(in the rows, 128 means zero)
Each row of numbers stands for one element and depends on some of the facts below. Use the named rows to name the rest.

How the elements are related:
bapur β: tevenel
baze β: nomo
bazik β: fofar
bidolek β: brutus, selor
bistil β: megoskin, vibru, trufenok, flegrim
brarobram β: gudril
brenon β: flazotro
breris β: ridar, gudro, mistuklek
britro β: brenon, tevenel
brobes β: kosebrem
brunevos β: gotras, sodu
brutus β: flazotro
buro β: nuvi
daster β: kosebrem, flegrim
dedor β: klesol, mistuklek, flegrim
digor β: brutus
dofik β: lesos, zivor, griplon, britro
dozo β: tribros
drade β: vibru, brenon
dragok β: koskaso, zeko, kosebrem
dreplek β: plegru, britro
drisi β: fligre, skofizik
fefem β: plida, nuvi
feplan β: vokam
flafla β: kosebrem, koze
flagomom β: dedor, giklu
flazotro β: brobes
fligre β: bapur, nomo, bistil, plida
flobo β: flavim
gano β: gudro, kosebrem, flegrim
geplik β: nuvi
geson β: nofa, tapun
gifel β: zedil
giklu β: rople, vate, skofizik
giplina β: skuli
graplus β: gredil
gredil β: gudro
griplon β: brenon
grogrel β: redim
grunir β: bapur, flobo
gusu β: trimibrer
kezolak β: gredu
klesol β: kosebrem
klobril β: klesol, brenon
kufu β: klesol
lesos β: sata
luskem β: baze
maklas β: seklastir, gadram, flobo
masto β: brutus
megoskin β: gano
mistuklek β: brobes, kosebrem
mogral β: dreplek
negum β: ritrol, trono
nofa β: mogral, lesta
nomo β: brobes
nuvi β: vate, vita, tevenel
pibrur β: bistil
pipla β: sufek
plegru β: giplina, lesta, zedil
plida β: kosebrem, brutus
plodi β: stodroge, trono, skuli
pofus β: brutus
pulik β: rople
radrim β: plegru, tevenel
redim β: tribros
ridar β: zurus, plegru, trono
rire β: ruzem, zeras, selor, sodu, nuvi, vustu
ritrol β: vate
rufo β: giplina, trono
ruzem β: klobril, brobes, trono
sata β: tevenel, trodrul
selor β: kosebrem
skigru β: brobes, flazotro
skofizik β: klesol
skogrim β: gadram, masto
skuli β: flazotro, skigru
sodu β: gadram, vate, mistuklek, brutus
stodroge β: flazotro, testa, koze
stotram β: nofa, kosebrem, tevenel
sufek β: mistuklek
tapun β: kosebrem, brutus
tedrar β: skigru
testa β: trodrul
tevenel β: flazotro
treklunam β: brenon
tribros β: kosebrem
triflaver β: radrim
trimibrer β: britro, skofizik
trodrul β: brobes
trono β: vate, selor
trozur β: fefem
trubim β: brutus, koze
trufenok β: gredil, flavim, brenon
vibru β: ridar, rople, vita
vifle β: koze, skigru, bazik
vigrun β: tapun, trono, masto
vita β: mistuklek, tevenel
vokam β: tedrar, flegrim
volis β: sata
volu β: sodu
zedil β: flazotro, mistuklek
zeflom β: ruzem, plegru, brenon, trodrul, koze
zeko β: nomo, skigru, brunevos
zeras β: testa, bistil
zete β: tapun
zovin β: vate
zurus β: giplina, skuli
zutu β: kosebrem
{bapur, bistil, brarobram, brenon, brutus, dofik, dozo, drade, dreplek, fefem, feplan, flafla, flavim, flobo, fofar, gadram, gano, giklu, gotras, gredil, gredu, griplon, grogrel, gudril, klesol, klobril, kosebrem, kufu, lesos, lesta, luskem, maklas, masto, mistuklek, mogral, nomo, plida, plodi, pofus, ridar, rire, rople, ruzem, sata, selor, skofizik, skuli, sufek, tapun, tedrar, testa, tevenel, tevu, tribros, trimibrer, trono, trubim, vate, vibru, vifle, vita, vokam, vustu, zedil, zivor, zovin} κ 607
{baros, bidolek, daster, dedor, plegru, ritrol, stotram} κ 523
{baze, digor, flagomom, flegrim, geplik, grunir, gudro, klatrak, redim, rufo, stodroge, treklunam, zeflom, zeras} κ 70
{bazik, britro, pipla, sketudres, trodrul} κ 257
{breris, brobes, buro, drisi, flazotro, geson, keduk, koze, negum, nofa, pibrur, radrim, seklastir, sodu, triflaver, vigrun, volu, zurus, zutu} κ 468
{brunevos, gifel, kezolak, koskaso, nuvi, ribrolin, skigru, zeko, zete} κ 576
{dragok, fligre, giplina, graplus, gusu, megoskin, plosuk, pulik, skogrim, trozur, trufenok, volis} κ 958

Some elements and their rows:
pipla: [ 97 125 129 121 128 125 101 113 115 139 108 140 119 136 111 143 124 126
 152 131 105 115 118 117 125 113 116 127 128 119 125]
stotram: [ 95 124 125 171 135 140 147 115 158 156 100 123 117 131 122 158 122 144
 175 180 105 160 182 121 138 133 136 127 110 119 122]
stodroge: [158 128 125 106 169 180 119 168 137 124 124 113 119 126 104 125 141 127
 107 102 120 118 114 119 140 161 117 124 171 115 118]
bidolek: [ 96 126 122 120 116 131 142 121 175 168 101 112 125 122 115 144 125 121
 198 111 105 139 116 119 143 112 115 125 105 114 136]
breris: [140 126 126 112 148 113 133 154 148 140 111 145 149 127 130 119 122 125
 145 142 107 110 139 128 117 113 166 124 102 129 121]
kufu: [141 127 129 143 142 124 136 115 115 128 126 132 122 127 151 117 124 127
 109 110 138 112 143 128 120 119 117 126 107 129 134]
skuli: [147 126 133 104 105 138 137 159 125 151 162 118 121 128 109 122 170 125
 107 105 167 101 115 117 145 139 143 125 106 132 124]
zutu: [160 130 124 150 144 110 182 154 142 137 124 128 121 127 138 119 117 141
 211 163 102 147 183 125 118 159 154 120  99 172 124]
geplik: [145 128 127 155 191 121  98 137 145 103 108 123 120 121 112 123 124 127
 111 121 106 153 117 121 120 149 108 123 183 117 118]
mogral: [133 130 128 139 123 114 128 114 116 129 129 125 124 127 145 119 127 121
 111 118 138 109 117 128 120 116 118 125 111 122 123]
volu: [141 124 125 108 146 111 135 153 149 139 107 140 161 124 131 122 122 118
 155 128 110 109 119 126 117 114 168 123 106 119 120]
brenon: [150 125 127 104 164 250 147 144 109 163 107 112 122 140 112 120 152 140
 106  95 178 104 124 122 128 162 160 130 107 136 184]
klobril: [153 128 129 122 177 191 142 114 109 140 107 132 124 139 151 114 127 123
 110  91 147 109 175 133 117 123 115 142 108 126 182]
skogrim: [ 99 129 126 106 102 110  94 117 109 123 123 126 123 128 121 133 124 126
 147 139 116 139 117 125 148 112 130 147 111 120 132]
volis: [100 132 129 111 102 112  94 113 113 123 112 140 123 129 138 144 125 134
 123 156 126 129 117 130 147 116 137 147 118 122 123]
vita: [110 124 124 187 164 111 106 125 115 130 101 115 134 121 158 120 126 146
 108 187 173 111 114 126 123 187 176 124 158 156 115]
gudril: [122 122 131 111 105 124 143 116 115 111 164 115 124 125 113 122 127 126
 110 124 120 136 115 155 117 114 121 122 165 133 121]
zeflom: [163 129 132 114 200 180 115 140 120 116 109 120 120 128 110 121 126 128
 109  93 108 127 131 122 122 149 106 127 162 116 127]
flobo: [133 124 127 122 122 126 134 114 116 123 137 121 124 125 130 120 130 124
 109 113 134 107 114 130 120 118 120 127 121 126 123]
baros: [ 94 127 126 110 108 164 146 115 167 143 105 126 118 130 109 165 123 126
 155 139 105 156 159 127 119 114 118 126 151 114 125]

Name these rows:
No name comes twice in this set of rows, the named rows included.
[154 134 126 202 134 112 177 116 115 124 142 123 113 145 162 117 120 148
 159 142 119 159 185 122 119 176 112 120 100 177 156] | klesol
[ 95 125 126 218 121 112  98 115 131 121  98 111 122 119 179 187 130 140
 110 196 178 164 120 123 187 135 117 129 214 117 115] | nuvi
[101 131 126 106 124 181  96 114 106 134 106 141 123 158 135 122 122 130
 111 114 121 114 140 140 133 110 118 188 105 118 186] | trufenok
[ 98 128 130 113 121 141 125 114 174 162 103 163 125 129 118 174 126 120
 132 125 105 111 160 123 125 111 116 125 107 113 123] | plegru
[102 148 130 109 102 128 112 116 142 132 132 137 120 128 126 174 128 122
 111 128 148 131 121 121 194 114 109 125 155 118 131] | zeko
[100 128 149 108 100 113  99 134 153 143 112 175 114 165 109 182 126 131
 115 163 111 107 128 114 170 143 120 125 117 124 116] | trodrul
[135 125 124 109 117 134 132 153 114 145 119 114 127 124 110 123 153 132
 109 141 171 104 117 124 138 164 167 125 121 144 123] | zedil
[ 96 123 131 108 105 143 100 115 114 123 105 124 120 146 109 138 124 127
 155 132 105 147 119 124 120 116 115 125 168 119 120] | sketudres
[167 126 131  99 105 140 158 223 170 174 137 126 122 132 108 146 132 144
 113 155 137 104 119 118 143 187 232 126 105 165 119] | flazotro
[113 133 128 103  96 167 128 161 154 154 146 117 114 144 107 209 155 159
 106 145 180 107 116 117 251 162 116 123 154 122 128] | skigru
[168 126 130 109 224 232 121 129 112 121 106 116 121 126 111 123 123 130
 112  89 109 126 152 131 124 153 106 127 153 118 153] | treklunam
[149 128 128 159 105 104 163 144 143 129 146 128 114 131 129 119 122 171
 129 187 146 114 142 117 148 211 134 123 103 197 120] | mistuklek
[ 98 124 128 147 107 136 172 115 168 152 103 138 113 152 113 142 121 127
 195 159 101 171 196 119 129 113 118 125 102 119 127] | daster

The same elements again, as new rows of numbers:
Named rows:
koskaso: [167 100 122 124 162 125 161 119 164 160 123 139 137 130 135 153 113  85
  93 129 147 115 152 175 146 129 108 172 136 167  77 126 132 105 193  62
 205 121 111 104 194  84 130 126  78 131 152 149]
dofik: [130 117 140 119 128 104 163 173 164 153 126 162 120 123 127 132  90 104
  97 157 138 122 150 160 136 128 114 149 135 148  68 130 137  76 138 109
 142 138 104 117 174  81 129 136  90 104 147 145]
flazotro: [ 37 180 119 114 175 119 192 164 139 169 172 190  99  48 140 137 113  82
  81 115 129  76 137 213 191 141 161 199 113 118  99  95 154  38 120  90
 120  74 102 105 142  65 112 156  63 217 118 146]
bapur: [111 137 130 127 111 105 175 202 147 167 113 144 139 163 141 121  86 117
  73 149 150 104 167 178 124 200 120 160 152  96  72  76  69  77 129 111
 138 131 116 160 174  93  97 147  88  94 161 145]
rire: [108 114 140 136 140 104 165 166 146 149 117 167 114 109 151 139 104 117
  83 129 136 126 155 153 132 131 121 148 122 150  52 128 146  91 141 125
 152 133 110 120 172  98 139 136 111 103 155 150]
mistuklek: [ 84 145 125 147 152  87 179 206 149 148 144 189  90  64 219 146 116 123
  85 169 104  92 150 189 156 149 134 170 111 113  33 145 117  96 167 147
 130  53 122 116 178  82 117 123  84 201 183 154]
stotram: [164 146 127 131 124  99 181 168 152 158 128 158 141 151 165 133 124 136
 106 157 131 121 122 171 142 186 114 119 144 100  64 105  97  87 169 107
 147  73 106 138 177  90 123 137  85 167 172 177]
negum: [108 123 125 134 134 108 167 147 162 144 126 143 115  94 142 145 105 130
  82 114 152 134 153 141 134 121 141 136 116 144  79 133 169  93 153 127
 147 142  91 115 165  78 145 127 125 128 148 187]
zeflom: [133 138 139  97 123 109 165 149 160 149 115 156 116 135 100 117 100 115
 120 156 131 112 144 148 161 132 106 163 137 141  74 138 142  58 165 111
 171 130  85 111 167  69 116 135  81 140 155 140]
vita: [ 84 137 141 136 128  97 180 210 141 169 102 159 119 146 176 127  93 122
  61 135 145  97 190 185 113 194 128 168 149 105  55  86  79  82 135 124
 146 120 115 150 188  95 103 138 104 109 167 155]
baros: [171 113 132 112 154 100 160 118 151 165 133 152 137 131 135 152 118  85
 101 110 151 123 146 169 138 140 115 156 136 165  82 119 137 100 165  75
 184 106 106 109 183  82 145 144  89 139 132 170]
tevu: [147  97 127 125 142 103 150 146 154 162 140 155 122 110 143 157 103  73
  86 147 148 119 164 174 139 123 111 178 128 168  73 118 135  96 147  94
 169 132 115 113 181  92 140 132  89 115 134 140]
trubim: [114 122 137 136 122 136 162 152 149 160 130 192 134 117 147 129 136  98
  91 136 115 160 104 168 171 116 121 131 136 153  46 108 166  69 103  93
 151 125  99 108 167 105 142 133  96  95 149 125]
koze: [153 100 123 129 131 103 143 133 178 159 146 157 147  96 135 170 128  66
  84 136 157 133 157 177 152 123 126 164 124 161  91  97 148  94 140  75
 164 132 111 113 181  86 141 123  89 131 117 161]
trono: [ 75 113 137 149 146 113 165 160 143 147 118 155  95  92 175 136  94 146
  80  99 136 127 158 133 117 108 141 141 104 161  39 155 174 105 151 160
 160 141 105 110 173 101 147 138 149  99 169 171]
zutu: [158 122 118 153 112  91 157 177 187 130 143 164 131  90 187 152 139 128
  95 196 112 138 126 169 169 138 126 116 111 109  59 129 127  93 163 116
 131  82 110 114 184  79 139 111  85 184 177 177]
volu: [111 123 136 135 133 107 164 153 165 149 120 160 116 101 149 145 121 120
  77 125 148 141 153 168 144 125 136 140 124 133  72 115 164  82 141 104
 154 135  95 102 178  79 143 128 119 130 148 179]
plegru: [159 142 115 142 135 127 173 121 152 156 149 131 150 153 101 131  89 138
 126 114 159 122 118 123 145 156 125 122 116 131  88 128 127  83 157 113
 141 132 104 129 153  84 140 170  92 119 145 170]
trodrul: [ 86 162 115 131 182 112 184 161 124 163 156 173  83  85 158 138  84 110
  92 118 126  63 150 164 153 142 133 196 116 141  53 149 130  89 169 125
 138  89 120 119 144  91 123 147  82 176 164 137]
trozur: [138 128 133 122 130 105 167 137 152 155 121 153 121 124 131 135 114 118
 105 115 136 125 143 148 140 134 119 153 125 141  66 126 148  79 159 114
 168 112  95 117 170  82 139 137 110 132 155 156]

Name these rows:
No name comes twice in this set of rows, the named rows included.
[145 139 108 147 133 141 163 111 159 154 162 126 143 137  80 123  95 144
 139 118 146 107 100 109 166 131 125 138  98 133  91 155 149  65 150 128
 143 139 101 130 137  86 135 177  98 117 150 150] | giplina
[ 68 152 149 126 133 164 190 143 123 177 133 232 126 113 149 114 153  87
  88 115  99 156  87 212 208 123 128 139 157 136  46  76 179  32  51  63
 147 108  90 103 145 113 125 143  84 110 132  93] | brutus
[113 117 132 123 131 115 159 158 145 160 103 146 119 137 140 126 107 131
  90 119 135 112 157 160 136 137 120 165 140 132  56 126 125  83 164 123
 184 120  98 125 169  90 118 130 115 117 174 151] | geplik
[183  99 120 153 119  86 148 173 178 145 155 173 136  94 199 163 133  97
 101 203 111 131 130 178 163 133 101 147 124 136  48 135  99 107 170 107
 153  72 134 116 192 101 130 114  68 168 173 143] | kosebrem
[139 157 172  76 113  88 179 198 143 159  86 179 118 178 100 107  72 108
  97 169 144 108 161 163 129 184  89 148 168 132  71 106 110  56 151  83
 136 127  85 132 170  63 100 124  68 101 159 150] | britro
[ 80 156 105 137 160 151 183 146 146 173 186 168 128 106  96 129  94  97
 112 124 133  87 104 161 182 132 134 175 104 135  92 123 150  47 108 103
 114 126 114 122 129  87 120 176  66 134 128 113] | skuli
[ 72 164 134 109 126 114 193 197 137 191 129 173 133 154 132 116  96  90
  75 140 141  86 149 210 155 202 130 184 162  91  80  52  74  38  96  88
 122 112 115 155 158  87  81 164  62 123 142 113] | tevenel
[126 125 178  63 126  68 168 198 168 136 100 205  86 102 106 119  78 101
 107 196 123 137 169 154 144 113  90 143 130 178  66 156 175  66 153 112
 131 136  70  83 175  42 137 110  78 127 136 164] | klobril
[129 141 121 138 103 105 170 181 167 154 119 123 155 160 124 126 105 130
  79 143 159 116 160 167 135 196 137 136 140  95  94  73  86  62 139 108
 130 142 108 154 177  87 110 146  94 113 150 169] | radrim
[ 88 123 141 131 141 102 171 179 141 157 120 174 101 102 171 139  96 114
  79 138 135 111 171 176 125 137 129 166 127 138  50 124 138  93 150 126
 154 116 101 116 175  92 126 130 108 128 156 159] | sufek
[110 125 123 142 141 130 163 148 157 150 148 152 123 109 122 133  82 127
 108 138 138 112 131 134 148 117 130 150 103 148  69 149 153  81 140 131
 140 146 112 119 152  91 143 152 100 102 150 147] | plodi
[108  87 148 138 155  90 155 153 146 164 107 170 105  95 184 162 105  83
  52 101 149 123 194 178 113 113 122 175 128 173  49 127 150 123 148 113
 191 130 122 110 188 106 143 120 124 107 150 160] | vate

Now the same elements, written a new way:
Some rows with their names:
mogral: [135 132 120 128 151  74 148 127 118 138 120 108 126 144 123 126 155 106
 132 130 131 127 143 129 153 131 119 107 124 135 120 122 132 122 126 148]
tedrar: [134 123 129 126 129  75 147 130 112 127 101 122 135 144 134 125 154 104
 132 136 131 129 131 131 153 124 131 109 116 137 141 122 161 124 143 105]
kufu: [133 129 125 116 154 105 140 126 134 138 159 112 107 140 118 120 152 129
 125 133 118 119 151 140 142 120 119 104 130 139 136 128 140 122 112 130]
britro: [119 145  99  87 127 131 137 157 134 151 194  91 105 130 141 125 148 129
 203 121  91 134 149 124 132 142  78 126 112 143 108 117 157  94 126 201]
dofik: [134 135 122 123 147  85 143 129 127 142 124 105 122 142 127 130 167 115
 145 128 122 124 148 136 147 127 118 112 126 138 125 122 136 122 124 140]
zivor: [130 131 128 146 144  73 144 127 120 131  77 146 130 136 151 135 160 115
 110 120 123 119 151 131 144 122 125 130 121 140 114 115 128 142 113 125]
tevenel: [ 98 147 121  73 108  43 128 153 115 146 138  79 153 137 180 167 137 109
 245 124 111 139 115 119 135 144  99 113 116 142 106 117 159  96 172 121]
vita: [ 87 149 123  92 146  62 127 139 133 154 155  91 126 148 149 164 126 148
 190 121 132 129 112 105 128 157  98 112 128 124  98 133 131 121 136 146]
vibru: [122 134 123 126 140  92 139 127 135 141 123 113 113 146 125 130 158 130
 132 132 131 124 140 127 143 136 116 103 130 135 118 128 132 130 123 129]
drade: [141 132 118 107 135  98 133 139 138 142 161 102 111 132 115 124 182 115
 148 131 105 124 162 150 144 121 110 105 125 147 132 120 151 117 122 140]
volis: [117 140 116 123 115 134 147 134 113 134 154 127 120 146 108 116 156 128
 119 121 126 135 134 100 128 130 108 134 134 126 123 113 120 101 125 137]
klatrak: [111 128 109 141 140 140 146 136 143 128  60 191 122 147 151 112 120 134
 138 120 111 123 135 123 119 112 111 154  80 127 117 122 105 108 108 144]
graplus: [127 137 118 130 113 146 146 130 116 131 154 131 114 144 112 109 170 134
 108 123 117 132 144 114 130 118 117 129 132 130 130 110 122 103 116 131]
redim: [116 126 104 127 154 151 148 138 138 131  96 152 120 158 126  97  94 134
 158 127 120 127 126 122 123 111 109 135  85 124 127 127 107  96 118 165]
flavim: [135 131 128 145 142  72 144 129 122 132  76 145 127 134 147 137 165 115
 109 120 116 120 163 136 142 124 125 133 125 139 114 115 135 142 111 118]
vifle: [133 127 126 132 136  78 147 128 113 129  96 118 134 140 145 130 155 107
 127 132 129 127 138 129 150 122 124 111 122 138 127 119 139 123 131 115]
triflaver: [123 138 124 125 118  96 135 127 111 138 154 116 131 146  89 122 160 106
 119 120 139 130 141 122 136 129 114 124 122 127 132 122 110 103 125 132]
daster: [108 125 112 112 200 150 148 121  70 123 125 106 118 142 122 125  98 127
 131 110 113 117 122 120 130 110 141 149 147 107 141 114 129 121 115 149]
brunevos: [110 121 113 131 151 123 146 134 127 130  56 147 110 126 164 106 119 131
 148 129 124 119 106 126 134 131 106 106  95 130 119 123 120 122 107 132]
plida: [109 145 134 118 195 160 174 122  74 135  98  87 143 130 152 142 154  92
 141 124 126 117 115 123 125  95 138  95 137 139 119 114  74  85 101 106]

Which element is each row?
No name comes twice in this set of rows, the named rows included.
[138 116  96 129 144  99 148 128  64 132  94  86 113 157  87 120 132 103
 152 126 137 135 122 118 163 135 116 122 140 105 119 113 133 117 142 178] | plegru
[119 124 110 136 136 119 139 131  81 126  68 134 107 136 140 130 153 131
 118 112 115 120 129 127 138 121 130 150 141 114 111 104 128 138 120 134] | baros
[114 138 122 123 152 164 158 125  99 126 172 120 132 146 114 104 120 128
 102 116 120 130 138 100 122 110 127 141 134 123 145 117 116  99 115 130] | dragok
[123 131 128 130 114 112 138 117 119 134 165 122 113 153  77 106 168 129
  97 133 153 128 127 125 139 127 123  97 131 126 134 126 114 103 123 128] | negum
[143 130 114 124 151  59 146 129 117 146 138  83 125 147 106 130 155  99
 143 131 134 133 146 131 158 137 112 109 125 131 125 129 131 119 130 175] | dreplek
[112 144 134 127 138 168 165 129  75 140  46 100 128 126 154 149 249  85
 153 137 124 119 103 136 131 101 129  68 135 156  87  97  70  75 106  86] | masto
[152 122 120 142 112  74 153 117  88 131 153  93 139 159  46 108 149  79
 113 134 159 140 139 122 164 126 124 102 122 125 146 123 119  98 145 150] | zurus
[109 131 115 123 143 181 151 130  57 130  56 104 103 132 131 135 189 123
 148 124 120 119  90 130 131 111 129  99 153 121 101  96  89  85 118 115] | bidolek
[108 145 134 109 193 122 151 115  92 128 191 108 151 144  93 121  91 116
 106 108 127 123 143 112 121 103 139 141 134 120 160 128 103  98 114 142] | zutu
[128 115 101 136 139 152 155 129 134 131  95 144 110 167  92  88  95 124
 154 143 141 132 116 120 138 123 110 108  81 120 132 132 108  88 126 161] | rufo
[ 96 125 114 126 129 154 132 121 107 133  90 121  68 151 112 116 162 180
 119 131 144 115  80 116 129 138 124  93 150 104 100 121 122 127 120 110] | ritrol
[127 135 130 135 119 128 142 119 106 134 147 120 121 145  82 113 177 108
 108 129 148 128 127 124 138 120 127  94 129 129 130 118 102  99 120 132] | vigrun
[100 131 152  79  66  88 126 137 114 110 155 139 155 133 148 126 134 132
 176 135 118 137  96 120 128 111 138 105 104 140 170 119 187  92 179  29] | flazotro
[133 131 119 123 144  92 139 129 133 142 149 105 109 143 108 126 167 121
 132 131 127 123 150 138 149 128 114 105 130 138 130 126 140 120 119 147] | trimibrer
[ 99 117 131 100 127 124 147 134 127 113 127 148 123 139 182  99  70 158
 157 136 126 133 101  99 132 127 118 123  99 128 154 131 190 122 148  88] | trodrul

